Here is a tiny trained network, its code and every weight. The questions are about switching its units off for an input and a class, where a switched-off unit gives its printed mean instead of its output.

import numpy as np


def w(rows, s, z=0):
    codes = np.array(rows[::2]) - 128.0
    scale = np.full(codes.shape[1], s)
    scale[-1] = z or s
    return codes * scale


def norm(h):
    return h / np.sqrt((h * h).mean(-1, keepdims=True) + 1e-5)


def f(y):
    return y / 2 * (1 + np.tanh(0.7978845608 * (y + 0.044715 * y**3)))


def log_softmax(a):
    a = a - a.max(-1, keepdims=True)
    return a - np.log(np.exp(a).sum(-1, keepdims=True))


def net(x, mask):
    res = np.array(x, float).reshape(1, 6) / 4 @ E
    u = 0
    for l in range(2):
        y = f(norm(res) @ A[l][:, :-1].T + A[l][:, -1])
        res = res + np.where(mask[u : u + 10], y, B[l][:, -1]) @ B[l][:, :-1]
        u += 10
    return log_softmax(norm(res)[-1] @ U[:, :-1].T + U[:, -1])


A, B = {}, {}
E = w([
[94,116,174,38,182,246,82],'x0',
[177,155,93,49,151,101,107],'x1',
[43,109,112,98,90,69,79],'x2',
[142,254,192,131,30,160,65],'x3',
[175,81,82,127,57,152,104],'x4',
[111,182,33,144,139,171,120],'x5',
],0.0049)
A[0] = w([
[76,85,152,200,74,176,158,9],'0.n1',
[100,108,95,169,119,118,19,46],'0.n2',
[39,123,126,109,106,28,56,8],'0.n3',
[198,111,82,100,113,116,64,14],'0.n4',
[234,140,158,196,181,149,124,122],'0.n5',
[155,67,230,109,107,95,134,126],'0.n6',
[53,98,98,87,88,138,97,66],'0.n7',
[189,28,75,118,2,206,120,78],'0.n8',
[166,176,91,169,121,31,121,219],'0.n9',
[98,218,162,131,225,85,155,9],'0.n10',
],0.0094,0.0016)
B[0] = w([
[153,104,187,2,150,69,133,187],'0.n1',
[145,169,111,109,111,205,154,153],'0.n2',
[198,140,127,148,104,200,204,208],'0.n3',
[88,146,219,99,137,103,204,159],'0.n4',
[159,102,108,129,51,195,170,209],'0.n5',
[94,181,3,142,117,129,128,211],'0.n6',
[152,74,109,167,89,146,177,168],'0.n7',
[64,180,149,156,188,104,174,247],'0.n8',
[60,69,150,96,103,146,92,254],'0.n9',
[82,155,150,140,142,104,197,196],'0.n10',
],0.01,0.005)
A[1] = w([
[164,113,130,119,196,164,134,194],'1.n1',
[76,154,95,109,180,208,110,95],'1.n2',
[97,43,96,165,128,116,118,251],'1.n3',
[100,161,127,101,91,174,125,232],'1.n4',
[140,99,152,88,118,99,147,88],'1.n5',
[118,152,121,2,105,155,161,146],'1.n6',
[174,135,140,163,144,140,143,43],'1.n7',
[136,190,189,125,86,129,106,90],'1.n8',
[143,72,127,142,141,97,143,118],'1.n9',
[153,90,117,153,209,99,113,117],'1.n10',
],0.012,0.0025)
B[1] = w([
[106,56,131,143,50,193,43,163],'1.n1',
[98,137,127,164,35,10,149,191],'1.n2',
[146,157,138,162,82,151,51,198],'1.n3',
[153,81,89,101,121,75,99,238],'1.n4',
[150,145,221,102,183,137,154,144],'1.n5',
[187,113,200,110,168,100,137,255],'1.n6',
[135,171,75,114,57,183,227,122],'1.n7',
[42,89,37,141,216,219,99,185],'1.n8',
[125,124,121,1,144,138,105,150],'1.n9',
[97,231,73,115,183,182,106,140],'1.n10',
],0.0075,0.0076)
U = w([
[201,98,142,105,29,212,232,153],'0',
[18,138,164,132,200,62,255,133],'1',
[91,34,210,86,57,33,5,120],'2',
[79,108,50,51,181,184,61,166],'3',
[138,79,253,32,193,80,134,178],'4',
[127,161,53,117,59,12,144,195],'5',
[207,150,142,208,177,72,144,28],'6',
[225,191,145,203,225,107,92,2],'7',
],0.0092,0.0049)

Each question gives the input, the list of numbers given to net, and the class t.
The units are the neurons (one row each of A and B). Each row of codes is followed by its name. A weight is (code - 128) times the scale printed after its matrix; where a second scale follows, it is the last column's (A, B and U).
mask holds one flag per neuron, layer by layer. A switched-off neuron (its flag False) gives its mean, the last column of its row in B, instead of its output. The means were averaged over made-up inputs and are rounded, as every weight is.
A unit's drop is (log p(t) with every unit on - log p(t) with that unit switched off) / (log p(t) with every unit on - log p(t) with every unit switched off).
The circuit of an input: a set's keep is (log p(t) with only the set's units on - log p(t) with every unit switched off) / (log p(t) with every unit on - log p(t) with every unit switched off). Starting from the 12 units with the biggest drops (on a tie, the unit counted first), units are removed one at a time, each time the one whose removal leaves the highest keep (on an exact tie, the one counted first), for as long as the keep stays at least 0.8.
units of the circuit, in order: the units of the circuit, biggest drop first
k most important neurons: the k neurons with the biggest drops, biggest first
top k neurons in layer l: the k neurons of layer l with the biggest drops, biggest first
input [2,2,0,-2,-4,8], class 5: 2 most important neurons	[1.n2; 0.n8]
input [-8,-4,4,3,2,-1], class 2: units of the circuit, in order	[0.n9]
input [8,2,2,1,5,3], class 2: 3 most important neurons	[0.n6; 1.n2; 0.n10]
input [6,1,-3,5,6,-6], class 1: top 2 neurons in layer 0	[0.n8; 0.n4]
input [-3,-2,5,-6,5,-5], class 3: top 2 neurons in layer 1	[1.n2; 1.n9]
input [6,-5,6,1,0,-8], class 5: units of the circuit, in order	[0.n6; 1.n2]
input [5,5,-4,-4,5,-1], class 1: top 2 neurons in layer 0	[0.n8; 0.n4]
input [0,1,5,7,-1,1], class 3: top 2 neurons in layer 1	[1.n8; 1.n2]
input [3,-4,-2,0,4,4], class 1: top 2 neurons in layer 0	[0.n8; 0.n9]
input [-8,-2,-3,-5,-1,2], class 2: units of the circuit, in order	[0.n9; 1.n3]
input [-8,-6,8,5,-2,4], class 0: top 2 neurons in layer 0	[0.n3; 0.n2]
input [-3,-1,-6,4,3,8], class 5: top 3 neurons in layer 1	[1.n4; 1.n2; 1.n1]
input [5,8,-8,-3,-7,-8], class 0: 2 most important neurons	[0.n5; 0.n9]
input [6,-5,-1,0,-1,-1], class 2: units of the circuit, in order	[1.n2]
input [8,-4,-3,6,-5,1], class 2: units of the circuit, in order	[1.n2; 1.n4]
input [1,8,-5,5,7,7], class 4: top 2 neurons in layer 0	[0.n4; 0.n6]
input [6,2,8,6,5,-2], class 0: units of the circuit, in order	[0.n3; 0.n7]
input [6,-3,-4,8,-8,-2], class 1: top 3 neurons in layer 0	[0.n10; 0.n1; 0.n9]
input [6,-3,-3,-8,-1,-2], class 3: 2 most important neurons	[1.n10; 0.n9]
input [-2,-8,8,0,2,6], class 0: units of the circuit, in order	[0.n3]
input [-8,-8,-2,-6,-5,8], class 2: top 2 neurons in layer 1	[1.n3; 1.n8]
input [5,0,-6,7,8,-5], class 1: top 4 neurons in layer 0	[0.n8; 0.n3; 0.n4; 0.n6]
input [-3,6,8,0,-8,-5], class 0: 3 most important neurons	[0.n3; 0.n8; 0.n1]
input [5,-2,-6,-5,1,7], class 5: 2 most important neurons	[1.n2; 0.n3]
input [-5,-3,3,8,-7,7], class 3: units of the circuit, in order	[1.n8; 0.n8]
